Below is a small trained network, with its code and all its weights. Each question gives an input and a class and asks what happens when units are switched off, that is, made to give their printed mean instead of their output.

import numpy as np


def w(rows, s, z=0):
    codes = np.array(rows[::2]) - 128.0
    scale = np.full(codes.shape[1], s)
    scale[-1] = z or s
    return codes * scale


def norm(h):
    return h / np.sqrt((h * h).mean(-1, keepdims=True) + 1e-5)


def f(y):
    return y / 2 * (1 + np.tanh(0.7978845608 * (y + 0.044715 * y**3)))


def log_softmax(a):
    a = a - a.max(-1, keepdims=True)
    return a - np.log(np.exp(a).sum(-1, keepdims=True))


def net(x, mask):
    res = np.array(x, float).reshape(1, 5) / 4 @ E
    u = 0
    for l in range(3):
        y = f(norm(res) @ A[l][:, :-1].T + A[l][:, -1])
        res = res + np.where(mask[u : u + 4], y, B[l][:, -1]) @ B[l][:, :-1]
        u += 4
    return log_softmax(norm(res)[-1] @ U[:, :-1].T + U[:, -1])


A, B = {}, {}
E = w([
[182,121,24,46],'x0',
[97,43,9,198],'x1',
[49,67,153,118],'x2',
[146,97,125,2],'x3',
[238,28,160,145],'x4',
],0.0066)
A[0] = w([
[183,93,36,226,185],'L0N0',
[126,164,82,175,63],'L0N1',
[254,128,43,185,86],'L0N2',
[191,125,51,205,3],'L0N3',
],0.0095,0.0033)
B[0] = w([
[138,113,46,248,255],'L0N0',
[113,133,45,63,135],'L0N1',
[207,146,128,157,219],'L0N2',
[254,24,159,135,162],'L0N3',
],0.0082,0.0041)
A[1] = w([
[184,100,88,2,152],'L1N0',
[82,206,160,61,252],'L1N1',
[115,97,247,188,76],'L1N2',
[32,119,81,166,33],'L1N3',
],0.0075,0.0015)
B[1] = w([
[176,94,208,146,233],'L1N0',
[215,70,88,118,254],'L1N1',
[2,228,207,116,205],'L1N2',
[91,130,107,61,163],'L1N3',
],0.0094,0.0035)
A[2] = w([
[57,10,131,141,178],'L2N0',
[137,139,27,121,252],'L2N1',
[159,205,85,200,99],'L2N2',
[182,113,116,243,5],'L2N3',
],0.012,0.0026)
B[2] = w([
[68,2,133,88,210],'L2N0',
[89,178,127,123,253],'L2N1',
[94,119,100,24,204],'L2N2',
[116,110,114,200,232],'L2N3',
],0.0092,0.0045)
U = w([
[100,207,65,80,69],'0',
[3,89,69,160,51],'1',
[80,203,233,144,205],'2',
[88,35,166,68,19],'3',
[241,151,194,82,140],'4',
[195,113,56,219,250],'5',
],0.016,0.0024)

Each question gives the input, the list of numbers given to net, and the class t.
The units are the neurons (one row each of A and B). Each row of codes is followed by its name. A weight is (code - 128) times the scale printed after its matrix; where a second scale follows, it is the last column's (A, B and U).
mask holds one flag per neuron, layer by layer. A switched-off neuron (its flag False) gives its mean, the last column of its row in B, instead of its output. The means were averaged over made-up inputs and are rounded, as every weight is.
A unit's drop is (log p(t) with every unit on - log p(t) with that unit switched off) / (log p(t) with every unit on - log p(t) with every unit switched off).
The circuit of an input: a set's keep is (log p(t) with only the set's units on - log p(t) with every unit switched off) / (log p(t) with every unit on - log p(t) with every unit switched off). Starting from all 12 units, units are removed one at a time, each time the one whose removal leaves the highest keep (on an exact tie, the one counted first), for as long as the keep stays at least 0.8.
circuit, biggest first: the units of the circuit, biggest drop first
unit that matters most: the unit with the biggest drop
top k neurons: the k neurons with the biggest drops, biggest first
top k neurons in layer l: the k neurons of layer l with the biggest drops, biggest first
drop of u: that unit's drop, to one decimal
input [5,-3,4,3,-4], class 4: circuit, biggest first	(L1N0, L2N0)
input [5,-6,-5,-1,-5], class 4: circuit, biggest first	(L0N0, L1N1)
input [0,-1,-1,-7,-3], class 0: circuit, biggest first	(L2N2, L2N0)
input [0,-8,-4,-7,4], class 2: unit that matters most	L1N2
input [1,1,4,0,-7], class 0: circuit, biggest first	(L2N3, L0N0)
input [-4,-4,2,7,-7], class 4: circuit, biggest first	(L1N1, L2N0)
input [4,-5,-5,1,-6], class 4: circuit, biggest first	(L0N0, L1N1)
input [2,-6,0,-3,-8], class 0: top 3 neurons	(L1N1, L1N0, L1N2)
input [5,-8,-3,-1,-7], class 4: circuit, biggest first	(L1N1, L1N2)
input [-2,-5,5,7,-1], class 4: circuit, biggest first	(L1N1, L2N0, L2N2)
input [-4,-4,-6,2,-7], class 4: top 2 neurons in layer 1	(L1N1, L1N2)
input [7,0,8,-8,-6], class 0: top 2 neurons in layer 0	(L0N1, L0N3)
input [-1,-7,-7,-2,-6], class 4: top 3 neurons in layer 1	(L1N1, L1N2, L1N3)
input [-5,5,2,3,7], class 1: unit that matters most	L2N0
input [-2,-7,0,-2,5], class 2: drop of L1N2	0.6
input [7,-2,3,-6,-2], class 0: drop of L0N2	0.0
input [2,-5,-2,7,-5], class 4: drop of L1N0	0.1
